Below is a small trained network, with its code and all its weights. Each question gives an input and a target symbol and asks what happens when units are switched off, that is, made to give their printed mean instead of their output.

import numpy as np


def w(rows, s, z=0):
    codes = np.array(rows[::2]) - 128.0
    scale = np.full(codes.shape[1], s)
    scale[-1] = z or s
    return codes * scale


def norm(h):
    return h / np.sqrt((h * h).mean(-1, keepdims=True) + 1e-5)


def f(y):
    return np.maximum(y, 0)


def softmax(a):
    e = np.exp(a - a.max(-1, keepdims=True))
    return e / e.sum(-1, keepdims=True)


def log_softmax(a):
    a = a - a.max(-1, keepdims=True)
    return a - np.log(np.exp(a).sum(-1, keepdims=True))


def net(x, mask):
    ids = ['αδηξσφψω'.index(c) for c in x.split()]
    T = len(ids)
    res = E[ids] + P[:T]
    r = norm(res)
    for j in range(2):
        rows = slice(3 * j, 3 * j + 3)
        q, k, v = (r @ M[0][rows].T for M in (Q, K, V))
        z = softmax(np.where(np.tri(T) > 0, q @ k.T / 3**0.5, -1e9)) @ v
        o = O[0][rows]
        res = res + np.where(mask[j], z, o[:, -1]) @ o[:, :-1]
    y = f(norm(res) @ A[0][:, :-1].T + A[0][:, -1])
    res = res + np.where(mask[2:18], y, B[0][:, -1]) @ B[0][:, :-1]
    return log_softmax(norm(res)[-1] @ U[:, :-1].T + U[:, -1])


Q, K, V, O, A, B = {}, {}, {}, {}, {}, {}
E = w([
[111,106,70,198,91],'α',
[185,130,84,23,129],'δ',
[196,109,187,39,135],'η',
[107,181,164,109,60],'ξ',
[140,134,193,201,110],'σ',
[190,119,250,88,133],'φ',
[135,168,158,62,186],'ψ',
[247,84,114,116,104],'ω',
],0.021)
P = w([
[139,164,11,50,166],'0',
[128,153,63,68,148],'1',
[128,156,100,81,145],'2',
[109,162,120,104,117],'3',
[91,160,136,127,98],'4',
[80,155,160,154,89],'5',
[63,146,171,166,77],'6',
[53,132,177,179,66],'7',
],0.011)
Q[0] = w([
[125,154,170,91,51],'h0',
[59,65,143,132,175],'h0',
[126,63,121,115,41],'h0',
[78,134,174,2,121],'h1',
[133,57,85,161,200],'h1',
[70,57,138,76,60],'h1',
],0.02)
K[0] = w([
[189,144,163,213,64],'h0',
[24,88,93,110,133],'h0',
[93,168,227,194,160],'h0',
[6,104,193,50,139],'h1',
[163,130,113,52,45],'h1',
[62,129,234,154,99],'h1',
],0.016)
V[0] = w([
[145,181,67,145,87],'h0',
[161,254,108,199,206],'h0',
[247,116,130,169,91],'h0',
[96,62,154,140,74],'h1',
[92,159,110,146,174],'h1',
[137,125,81,142,51],'h1',
],0.02)
O[0] = w([
[151,168,50,126,96,195],'h0',
[116,254,131,169,236,164],'h0',
[241,128,117,174,163,254],'h0',
[175,128,140,68,147,34],'h1',
[76,115,121,115,153,90],'h1',
[124,152,173,103,88,118],'h1',
],0.015,0.0069)
A[0] = w([
[153,251,179,202,171,158],'n0',
[133,114,115,46,136,173],'n1',
[85,89,133,118,113,187],'n2',
[157,109,116,191,119,82],'n3',
[153,140,36,123,141,136],'n4',
[165,80,133,73,175,118],'n5',
[109,183,123,92,170,139],'n6',
[65,80,101,196,173,225],'n7',
[139,165,178,129,131,143],'n8',
[127,170,88,184,86,115],'n9',
[13,89,171,147,178,214],'n10',
[162,103,163,115,97,231],'n11',
[49,106,141,68,190,154],'n12',
[112,117,213,211,116,193],'n13',
[169,156,155,89,202,255],'n14',
[163,137,115,115,177,91],'n15',
],0.015,0.0025)
B[0] = w([
[57,7,180,136,3,255],'n0',
[75,181,146,144,98,155],'n1',
[95,182,91,131,143,159],'n2',
[163,186,87,118,89,179],'n3',
[125,111,202,147,187,200],'n4',
[45,155,147,139,91,170],'n5',
[111,122,119,191,124,177],'n6',
[132,192,145,226,196,186],'n7',
[111,99,100,179,128,168],'n8',
[188,113,166,70,186,207],'n9',
[147,178,111,245,218,166],'n10',
[142,128,61,160,208,205],'n11',
[170,171,152,238,161,148],'n12',
[69,100,148,66,151,185],'n13',
[48,121,105,75,121,198],'n14',
[128,90,105,101,142,166],'n15',
],0.017,0.0096)
U = w([
[144,160,207,119,119,75],'α',
[129,165,147,62,174,143],'δ',
[96,116,2,162,82,43],'η',
[71,226,83,82,71,189],'ξ',
[97,112,119,146,100,64],'σ',
[56,71,69,64,188,131],'φ',
[88,214,105,225,169,129],'ψ',
[211,116,87,153,85,254],'ω',
],0.01,0.0041)

Each question gives the input, a string of symbols that net reads in full, and the target symbol t.
The units are the heads (3 rows each of Q, K, V and O) and the neurons (one row each of A and B). Each row of codes is followed by its name. A weight is (code - 128) times the scale printed after its matrix; where a second scale follows, it is the last column's (O, A, B and U).
mask holds one flag per unit, heads first, then neurons. A switched-off unit (its flag False) gives its mean, the last column of its rows in O or B, instead of its output. The means were averaged over made-up inputs and are rounded, as every weight is.
A unit's drop is (log p(t) with every unit on - log p(t) with that unit switched off) / (log p(t) with every unit on - log p(t) with every unit switched off).
The circuit of an input: a set's keep is (log p(t) with only the set's units on - log p(t) with every unit switched off) / (log p(t) with every unit on - log p(t) with every unit switched off). Starting from the 12 units with the biggest drops (on a tie, the unit counted first), units are removed one at a time, each time the one whose removal leaves the highest keep (on an exact tie, the one counted first), for as long as the keep stays at least 0.8.
units of the circuit, in order: the units of the circuit, biggest drop first
top k neurons: the k neurons with the biggest drops, biggest first
heads that matter: for each layer, one digit per head in row order, 1 if its drop is at least 0.15 and else 0, layers parted by /
drop when u is switched off: that unit's drop, to one decimal
input δ ξ ξ η, target ξ: top 2 neurons -> [n0, n1]
input δ α δ, target δ: heads that matter -> 11
input α ξ η, target ξ: heads that matter -> 10
input ξ φ ξ α, target φ: units of the circuit, in order -> [h1, n11, h0]
input ξ ξ δ ψ φ δ ω α, target ω: top 4 neurons -> [n14, n0, n11, n4]
input α α ξ, target ξ: heads that matter -> 10
input α η δ, target η: heads that matter -> 11
input α α η ξ φ ξ, target φ: heads that matter -> 10
input α φ η, target φ: top 3 neurons -> [n0, n5, n11]
input ξ ω ξ ξ α, target ξ: top neuron -> [n0]
input ω α ξ ξ ω φ α, target ω: top 2 neurons -> [n14, n3]
input ξ ξ ξ φ η δ ξ, target ξ: units of the circuit, in order -> [h1, h0, n4, n0]
input φ ψ δ, target ψ: units of the circuit, in order -> [h1, n7]
input ψ ξ ξ ξ α φ, target φ: top 2 neurons -> [n11, n0]
input ω φ η φ, target φ: top neuron -> [n14]
input ξ ξ δ, target ξ: units of the circuit, in order -> [h0, n1]
input α α ψ η, target ψ: top 2 neurons -> [n7, n0]
input ψ δ α η, target η: heads that matter -> 10
input ξ η ψ φ φ δ δ, target φ: heads that matter -> 00
input ξ α φ η, target φ: top 3 neurons -> [n0, n11, n5]
input σ δ ω, target ψ: heads that matter -> 10
input ξ ψ α ξ δ, target ξ: units of the circuit, in order -> [h0, n11]
input ω ω ψ ω φ φ, target ω: top neuron -> [n3]
input α η ξ φ δ ω η η, target ω: drop when h0 is switched off -> 1.3
input ψ α δ, target ψ: drop when h0 is switched off -> 0.2
input α ξ α, target ξ: drop when h1 is switched off -> 0.9
input ψ ψ η, target ψ: drop when h1 is switched off -> 2.0
